Here is a tiny trained network, its code and every weight. The questions are about switching its units off for an input and a class, where a switched-off unit gives its printed mean instead of its output.

import numpy as np


def w(rows, s, z=0):
    codes = np.array(rows[::2]) - 128.0
    scale = np.full(codes.shape[1], s)
    scale[-1] = z or s
    return codes * scale


def norm(h):
    return h / np.sqrt((h * h).mean(-1, keepdims=True) + 1e-5)


def f(y):
    return np.maximum(y, 0)


def log_softmax(a):
    a = a - a.max(-1, keepdims=True)
    return a - np.log(np.exp(a).sum(-1, keepdims=True))


def net(x, mask):
    res = np.array(x, float).reshape(1, 6) / 4 @ E
    u = 0
    for l in range(4):
        y = f(norm(res) @ A[l][:, :-1].T + A[l][:, -1])
        res = res + np.where(mask[u : u + 7], y, B[l][:, -1]) @ B[l][:, :-1]
        u += 7
    return log_softmax(norm(res)[-1] @ U[:, :-1].T + U[:, -1])


A, B = {}, {}
E = w([
[128,122,115,61,27,79,118,151,126],'x0',
[129,129,128,128,128,125,126,128,128],'x1',
[113,134,139,129,128,52,231,118,101],'x2',
[9,87,88,87,146,128,122,165,86],'x3',
[127,131,129,130,130,122,124,127,128],'x4',
[129,130,128,128,127,135,132,133,129],'x5',
],0.014)
A[0] = w([
[126,131,126,111,63,81,183,140,124,2],'L0N1',
[110,135,134,128,84,79,162,115,130,38],'L0N2',
[127,139,137,137,161,159,103,133,129,116],'L0N3',
[3,119,117,108,132,129,129,157,118,148],'L0N4',
[12,116,113,112,150,149,110,144,112,71],'L0N5',
[119,142,133,133,179,66,237,123,127,53],'L0N6',
[137,119,119,86,16,116,92,139,132,50],'L0N7',
],0.026,0.0053)
B[0] = w([
[118,147,149,66,156,86,149,161,195,189],'L0N1',
[85,178,105,131,147,99,155,137,138,173],'L0N2',
[149,141,105,107,152,140,139,156,167,173],'L0N3',
[137,113,6,79,178,140,115,86,45,252],'L0N4',
[54,73,217,175,124,163,151,201,200,237],'L0N5',
[144,92,144,164,64,157,83,99,74,229],'L0N6',
[143,96,147,175,78,152,104,95,63,212],'L0N7',
],0.024,0.023)
A[1] = w([
[174,250,45,50,204,106,122,108,198,6],'L1N1',
[121,181,141,62,90,26,199,186,168,25],'L1N2',
[54,163,60,14,196,63,209,166,159,103],'L1N3',
[134,181,154,55,112,24,178,146,161,34],'L1N4',
[30,173,231,98,122,89,154,147,179,45],'L1N5',
[105,240,156,71,134,36,201,112,188,97],'L1N6',
[172,190,130,76,144,127,223,207,172,1],'L1N7',
],0.017,0.0025)
B[1] = w([
[123,143,89,118,158,180,80,116,76,224],'L1N1',
[114,106,94,137,213,154,37,122,138,182],'L1N2',
[255,179,180,108,91,96,168,109,169,255],'L1N3',
[71,151,124,169,153,146,120,134,182,179],'L1N4',
[140,118,111,151,118,169,100,190,159,177],'L1N5',
[31,95,192,133,151,151,160,183,97,180],'L1N6',
[93,124,102,127,69,168,100,100,132,194],'L1N7',
],0.021,0.0083)
A[2] = w([
[85,164,54,3,180,69,188,156,126,49],'L2N1',
[146,179,182,137,64,107,113,122,104,42],'L2N2',
[190,129,166,176,89,107,147,105,144,1],'L2N3',
[90,110,124,89,151,137,199,191,208,97],'L2N4',
[82,150,71,137,166,82,104,146,154,124],'L2N5',
[119,142,111,145,89,187,107,153,140,229],'L2N6',
[168,159,103,109,210,153,117,187,207,65],'L2N7',
],0.021,0.00079)
B[2] = w([
[247,122,203,112,37,15,142,99,163,208],'L2N1',
[189,145,168,82,176,113,170,100,205,196],'L2N2',
[141,184,156,125,140,25,91,164,123,191],'L2N3',
[132,205,145,127,153,17,109,135,161,225],'L2N4',
[44,195,169,91,75,158,171,64,123,158],'L2N5',
[114,132,138,73,154,85,151,54,85,252],'L2N6',
[89,219,127,115,209,123,157,118,104,220],'L2N7',
],0.015,0.013)
A[3] = w([
[148,151,100,169,186,139,177,192,224,71],'L3N1',
[239,187,164,216,42,142,102,121,173,104],'L3N2',
[156,164,148,99,141,54,136,125,117,158],'L3N3',
[44,184,115,130,83,146,155,168,173,72],'L3N4',
[164,130,111,133,175,138,141,178,198,79],'L3N5',
[92,1,39,139,70,200,119,161,76,100],'L3N6',
[113,255,36,124,135,171,160,109,107,4],'L3N7',
],0.022,0.0036)
B[3] = w([
[18,108,154,141,56,149,120,145,127,169],'L3N1',
[168,110,132,49,65,18,228,168,194,224],'L3N2',
[145,148,115,179,89,212,99,95,125,208],'L3N3',
[141,98,82,160,118,123,200,207,144,163],'L3N4',
[66,161,148,165,101,101,73,135,106,152],'L3N5',
[218,188,54,133,249,235,64,78,117,255],'L3N6',
[176,40,104,139,151,143,111,128,97,197],'L3N7',
],0.019)
U = w([
[167,117,75,148,172,212,58,88,77,199],'0',
[194,129,162,119,30,64,140,112,149,159],'1',
[10,144,146,169,120,124,115,187,162,8],'2',
],0.013,0.0013)

Each question gives the input, the list of numbers given to net, and the class t.
The units are the neurons (one row each of A and B). Each row of codes is followed by its name. A weight is (code - 128) times the scale printed after its matrix; where a second scale follows, it is the last column's (A, B and U).
mask holds one flag per neuron, layer by layer. A switched-off neuron (its flag False) gives its mean, the last column of its row in B, instead of its output. The means were averaged over made-up inputs and are rounded, as every weight is.
A unit's drop is (log p(t) with every unit on - log p(t) with that unit switched off) / (log p(t) with every unit on - log p(t) with every unit switched off).
The circuit of an input: a set's keep is (log p(t) with only the set's units on - log p(t) with every unit switched off) / (log p(t) with every unit on - log p(t) with every unit switched off). Starting from the 12 units with the biggest drops (on a tie, the unit counted first), units are removed one at a time, each time the one whose removal leaves the highest keep (on an exact tie, the one counted first), for as long as the keep stays at least 0.8.
units of the circuit, in order: the units of the circuit, biggest drop first
k most important neurons: the k neurons with the biggest drops, biggest first
top k neurons in layer l: the k neurons of layer l with the biggest drops, biggest first
drop when u is switched off: that unit's drop, to one decimal
input [2,5,-2,0,1,7], class 1: most important neuron	[L0N4]
input [0,-5,-3,4,-7,3], class 2: 4 most important neurons	[L0N5; L0N6; L0N7; L2N4]
input [7,5,6,1,-2,0], class 1: top 4 neurons in layer 0	[L0N1; L0N5; L0N7; L0N6]
input [5,4,6,7,4,2], class 1: 2 most important neurons	[L0N1; L0N4]
input [7,4,0,0,-7,-6], class 1: 2 most important neurons	[L0N7; L0N4]
input [4,6,8,-5,-1,1], class 2: 3 most important neurons	[L0N4; L0N1; L0N2]
input [7,-5,5,1,-1,-3], class 1: 3 most important neurons	[L0N1; L0N5; L0N7]
input [1,-3,8,6,-2,-6], class 1: top 3 neurons in layer 0	[L0N1; L0N7; L0N2]
input [2,6,1,-8,8,5], class 2: 3 most important neurons	[L0N4; L0N6; L1N6]
input [0,2,-3,3,2,6], class 2: 3 most important neurons	[L0N5; L0N6; L0N7]
input [-6,6,-5,7,-3,8], class 2: 2 most important neurons	[L0N5; L0N6]
input [8,1,-7,-1,-5,-3], class 1: 2 most important neurons	[L0N4; L3N2]
input [-2,-6,-2,6,-7,6], class 2: 3 most important neurons	[L0N5; L0N6; L0N7]
input [4,-5,-2,-4,8,4], class 1: units of the circuit, in order	[L0N4]
input [4,-2,2,-5,3,-6], class 2: top 2 neurons in layer 0	[L0N4; L0N1]
input [0,-5,-2,6,0,6], class 2: drop when L0N7 is switched off	0.8
input [3,8,-1,-6,8,5], class 1: drop when L0N4 is switched off	2.1
input [-6,0,-1,3,6,-7], class 2: drop when L0N5 is switched off	0.7
